Below is a small trained network, with its code and all its weights. Each question gives an input and a target symbol and asks what happens when units are switched off, that is, made to give their printed mean instead of their output.

import numpy as np


def w(rows, s, z=0):
    codes = np.array(rows[::2]) - 128.0
    scale = np.full(codes.shape[1], s)
    scale[-1] = z or s
    return codes * scale


def f(y):
    return np.maximum(y, 0)


def softmax(a):
    e = np.exp(a - a.max(-1, keepdims=True))
    return e / e.sum(-1, keepdims=True)


def log_softmax(a):
    a = a - a.max(-1, keepdims=True)
    return a - np.log(np.exp(a).sum(-1, keepdims=True))


def net(x, mask):
    ids = ['ΘΠαεηλσ'.index(c) for c in x.split()]
    T = len(ids)
    res = E[ids] + P[:T]
    u = 0
    for l in range(2):
        q, k, v = (res @ M[l].T for M in (Q, K, V))
        z = softmax(np.where(np.tri(T) > 0, q @ k.T / 3**0.5, -1e9)) @ v
        res = res + np.where(mask[u], z, O[l][:, -1]) @ O[l][:, :-1]
        u += 1
        y = f(res @ A[l][:, :-1].T + A[l][:, -1])
        res = res + np.where(mask[u : u + 12], y, B[l][:, -1]) @ B[l][:, :-1]
        u += 12
    return log_softmax(res[-1] @ U[:, :-1].T + U[:, -1])


Q, K, V, O, A, B = {}, {}, {}, {}, {}, {}
E = w([
[129,158,149,5,124,222,21,113,89,148,150],'Θ',
[174,56,93,119,136,101,126,91,182,76,133],'Π',
[134,114,211,152,153,115,126,89,93,130,175],'α',
[98,171,103,120,110,153,103,165,240,164,110],'ε',
[89,141,131,77,112,77,155,112,191,171,61],'η',
[138,94,213,64,121,144,180,158,204,136,9],'λ',
[52,137,124,103,113,145,179,120,114,126,131],'σ',
],0.025)
P = w([
[164,147,71,251,201,150,204,51,201,168,113],'0',
[117,190,82,161,82,80,217,136,112,85,171],'1',
[115,167,102,142,98,81,175,142,86,104,141],'2',
[112,150,123,119,116,91,144,133,82,121,125],'3',
[109,151,139,98,145,101,127,128,90,134,111],'4',
[105,108,183,132,114,110,121,132,135,144,152],'5',
[104,120,182,107,146,123,118,121,163,121,146],'6',
[120,143,171,75,179,97,99,131,147,97,120],'7',
[93,112,146,102,197,109,78,176,107,106,105],'8',
[95,102,183,105,189,115,86,158,157,113,134],'9',
],0.011)
Q[0] = w([
[53,108,163,95,102,93,253,162,178,85,25],'L0H0',
[237,144,38,255,239,114,146,95,214,200,129],'L0H0',
[12,48,178,117,214,31,151,35,68,123,142],'L0H0',
],0.0048)
K[0] = w([
[144,69,156,90,152,121,254,164,136,132,74],'L0H0',
[131,109,165,137,120,107,89,128,181,84,119],'L0H0',
[142,93,146,135,126,119,162,90,108,116,118],'L0H0',
],0.0092)
V[0] = w([
[156,37,249,91,99,40,135,58,13,105,210],'L0H0',
[156,96,205,81,133,111,150,211,185,132,119],'L0H0',
[2,200,197,128,174,92,135,207,110,221,164],'L0H0',
],0.0053)
O[0] = w([
[109,172,79,157,140,140,160,177,135,100,96,20],'L0H0',
[164,71,90,32,167,182,111,162,9,174,36,253],'L0H0',
[147,144,174,158,117,160,160,103,154,65,172,117],'L0H0',
],0.012,0.0051)
A[0] = w([
[98,31,145,163,215,87,159,89,120,144,119,146],'L0N0',
[101,207,96,167,94,42,199,209,140,88,83,116],'L0N1',
[131,210,85,53,53,67,138,160,179,158,187,106],'L0N2',
[162,101,101,140,110,114,92,95,88,164,178,66],'L0N3',
[160,140,90,106,77,46,71,106,126,171,97,5],'L0N4',
[176,126,164,208,107,159,218,137,87,139,93,176],'L0N5',
[120,116,212,113,115,190,115,136,48,121,92,109],'L0N6',
[194,133,68,127,77,85,170,55,138,1,108,222],'L0N7',
[232,106,115,174,95,167,106,48,23,67,207,160],'L0N8',
[81,212,164,155,161,121,124,198,167,26,200,41],'L0N9',
[97,195,72,122,185,141,113,111,183,94,141,101],'L0N10',
[114,234,69,117,44,121,156,192,189,122,151,55],'L0N11',
],0.0065,0.0018)
B[0] = w([
[135,215,163,154,146,185,176,182,148,98,223,232],'L0N0',
[140,165,130,112,186,8,92,87,208,132,179,161],'L0N1',
[29,81,157,161,117,201,72,244,126,139,144,187],'L0N2',
[159,82,110,100,94,210,109,164,69,136,144,152],'L0N3',
[185,163,211,140,51,120,29,161,188,118,131,206],'L0N4',
[165,103,161,102,149,115,181,237,107,56,128,160],'L0N5',
[132,161,90,152,73,30,202,146,139,194,147,254],'L0N6',
[50,136,123,142,197,76,131,132,12,51,133,195],'L0N7',
[153,184,45,161,116,154,133,74,92,134,237,156],'L0N8',
[67,3,143,36,143,180,7,173,148,178,24,173],'L0N9',
[119,68,184,106,106,87,164,137,188,215,146,153],'L0N10',
[215,251,49,215,68,141,220,133,221,224,49,151],'L0N11',
],0.0057,0.0074)
Q[1] = w([
[80,184,123,166,75,111,120,1,125,91,220],'L1H0',
[112,173,127,210,116,59,128,66,152,166,139],'L1H0',
[99,101,135,87,135,100,120,81,139,178,118],'L1H0',
],0.0086)
K[1] = w([
[55,144,79,142,164,190,147,90,223,181,166],'L1H0',
[4,202,159,212,152,79,2,77,178,120,136],'L1H0',
[116,165,159,143,19,178,187,192,126,184,67],'L1H0',
],0.0048)
V[1] = w([
[108,121,81,95,98,253,127,117,85,170,128],'L1H0',
[158,60,95,121,200,226,153,135,152,113,73],'L1H0',
[122,162,81,146,112,111,182,130,103,157,127],'L1H0',
],0.006)
O[1] = w([
[136,100,89,205,110,41,110,206,75,137,154,158],'L1H0',
[113,174,154,161,43,142,105,45,125,110,135,253],'L1H0',
[171,174,249,140,174,100,36,148,85,139,155,146],'L1H0',
],0.011,0.0048)
A[1] = w([
[113,141,95,191,123,12,103,91,169,180,97,88],'L1N0',
[122,85,116,125,118,133,65,115,119,110,153,58],'L1N1',
[110,45,147,116,166,83,184,86,42,75,187,254],'L1N2',
[82,94,211,104,87,149,132,99,134,76,108,198],'L1N3',
[201,158,136,139,158,166,98,113,151,180,141,170],'L1N4',
[173,138,132,107,96,116,114,120,129,86,102,71],'L1N5',
[129,254,130,91,127,166,127,132,131,114,171,79],'L1N6',
[123,124,135,150,154,98,64,128,180,157,117,58],'L1N7',
[183,136,120,102,154,128,147,107,172,126,99,145],'L1N8',
[86,94,163,111,178,112,67,154,160,125,154,101],'L1N9',
[129,39,164,54,152,136,129,160,110,93,127,148],'L1N10',
[153,148,93,77,79,184,192,193,158,154,32,110],'L1N11',
],0.009,0.0025)
B[1] = w([
[135,163,180,52,197,147,160,92,189,101,175,162],'L1N0',
[143,137,113,169,107,209,126,181,115,85,93,173],'L1N1',
[131,115,104,88,219,179,140,99,116,167,218,191],'L1N2',
[196,55,80,118,92,125,122,172,139,188,71,211],'L1N3',
[118,159,60,185,156,68,241,152,115,189,198,174],'L1N4',
[159,121,136,154,147,146,94,134,116,147,159,167],'L1N5',
[98,78,30,194,133,40,145,115,188,80,148,169],'L1N6',
[64,183,143,151,123,212,204,119,88,111,160,175],'L1N7',
[59,89,70,128,118,96,124,216,34,94,79,170],'L1N8',
[165,115,110,127,96,179,133,120,80,87,63,206],'L1N9',
[47,75,76,254,160,121,102,148,139,183,85,216],'L1N10',
[158,215,138,153,172,108,153,111,168,28,201,244],'L1N11',
],0.0072,0.011)
U = w([
[192,134,112,95,112,196,103,95,81,55,139,91],'Θ',
[127,121,103,76,81,171,156,107,39,68,118,3],'Π',
[139,132,90,189,123,83,78,64,131,109,122,5],'α',
[208,133,108,146,93,141,161,130,72,56,107,76],'ε',
[187,122,120,79,144,122,60,102,144,128,122,66],'η',
[130,63,87,117,109,140,52,209,105,164,19,213],'λ',
[147,186,89,82,213,147,137,129,169,110,255,192],'σ',
],0.0062,0.0033)

Each question gives the input, a string of symbols that net reads in full, and the target symbol t.
The units are the heads (3 rows each of Q, K, V and O) and the neurons (one row each of A and B). Each row of codes is followed by its name. A weight is (code - 128) times the scale printed after its matrix; where a second scale follows, it is the last column's (O, A, B and U).
mask holds one flag per unit, layer by layer, with each layer's heads first. A switched-off unit (its flag False) gives its mean, the last column of its rows in O or B, instead of its output. The means were averaged over made-up inputs and are rounded, as every weight is.
A unit's drop is (log p(t) with every unit on - log p(t) with that unit switched off) / (log p(t) with every unit on - log p(t) with every unit switched off).
The circuit of an input: a set's keep is (log p(t) with only the set's units on - log p(t) with every unit switched off) / (log p(t) with every unit on - log p(t) with every unit switched off). Starting from the 12 units with the biggest drops (on a tie, the unit counted first), units are removed one at a time, each time the one whose removal leaves the highest keep (on an exact tie, the one counted first), for as long as the keep stays at least 0.8.
units of the circuit, in order: the units of the circuit, biggest drop first
most important unit: the unit with the biggest drop
top k neurons: the k neurons with the biggest drops, biggest first
k most important neurons of layer l: the k neurons of layer l with the biggest drops, biggest first
drop of u: that unit's drop, to one decimal
input Θ ε Θ, target λ: most important unit -> L1H0
input Θ σ α Π, target σ: top 2 neurons -> L0N9, L1N2
input σ η Π Θ α α, target λ: units of the circuit, in order -> L0H0, L0N9, L1N11
input Π ε Π η Π ε α Π Θ, target σ: 2 most important neurons of layer 0 -> L0N6, L0N8
input ε Π Π σ η λ Π Θ, target α: units of the circuit, in order -> L1N6, L0H0, L1H0
input Π Θ Π ε, target σ: units of the circuit, in order -> L0N11, L1N11
input Θ α η ε η Π σ Θ, target λ: 3 most important neurons of layer 0 -> L0N0, L0N2, L0N11
input Θ Θ η, target σ: 2 most important neurons of layer 1 -> L1N0, L1N3
input σ α Π σ, target λ: units of the circuit, in order -> L0N9, L0H0, L1N3, L1N11
input Θ σ ε α σ ε α, target λ: 3 most important neurons of layer 1 -> L1N11, L1N10, L1N3
input λ ε ε Π Π σ Π Θ, target α: units of the circuit, in order -> L1N6, L1H0, L0H0
input Π Π Π η Π λ Π Π, target Θ: 2 most important neurons of layer 0 -> L0N6, L0N4
input Π Π ε Π α, target σ: top 2 neurons -> L1N2, L1N3
input ε η σ, target σ: most important unit -> L1H0
input ε η σ Π, target σ: 3 most important neurons of layer 0 -> L0N7, L0N8, L0N9
input Θ λ Π η, target η: 2 most important neurons of layer 0 -> L0N4, L0N6
input η ε Θ η Π Π, target λ: 2 most important neurons of layer 1 -> L1N11, L1N10
input ε λ η σ η Π, target Θ: 2 most important neurons of layer 1 -> L1N1, L1N11
input Π Θ Π α, target σ: 2 most important neurons of layer 1 -> L1N2, L1N3
input Π Π Π Π Π, target λ: units of the circuit, in order -> L0H0
input σ ε η, target σ: top 2 neurons -> L0N11, L1N0
input σ σ Θ α λ, target ε: drop of L1N11 -> 2.0
input σ Π σ Θ, target σ: drop of L0N11 -> 0.5
input Θ Π Θ Π ε, target σ: drop of L1N11 -> 0.3
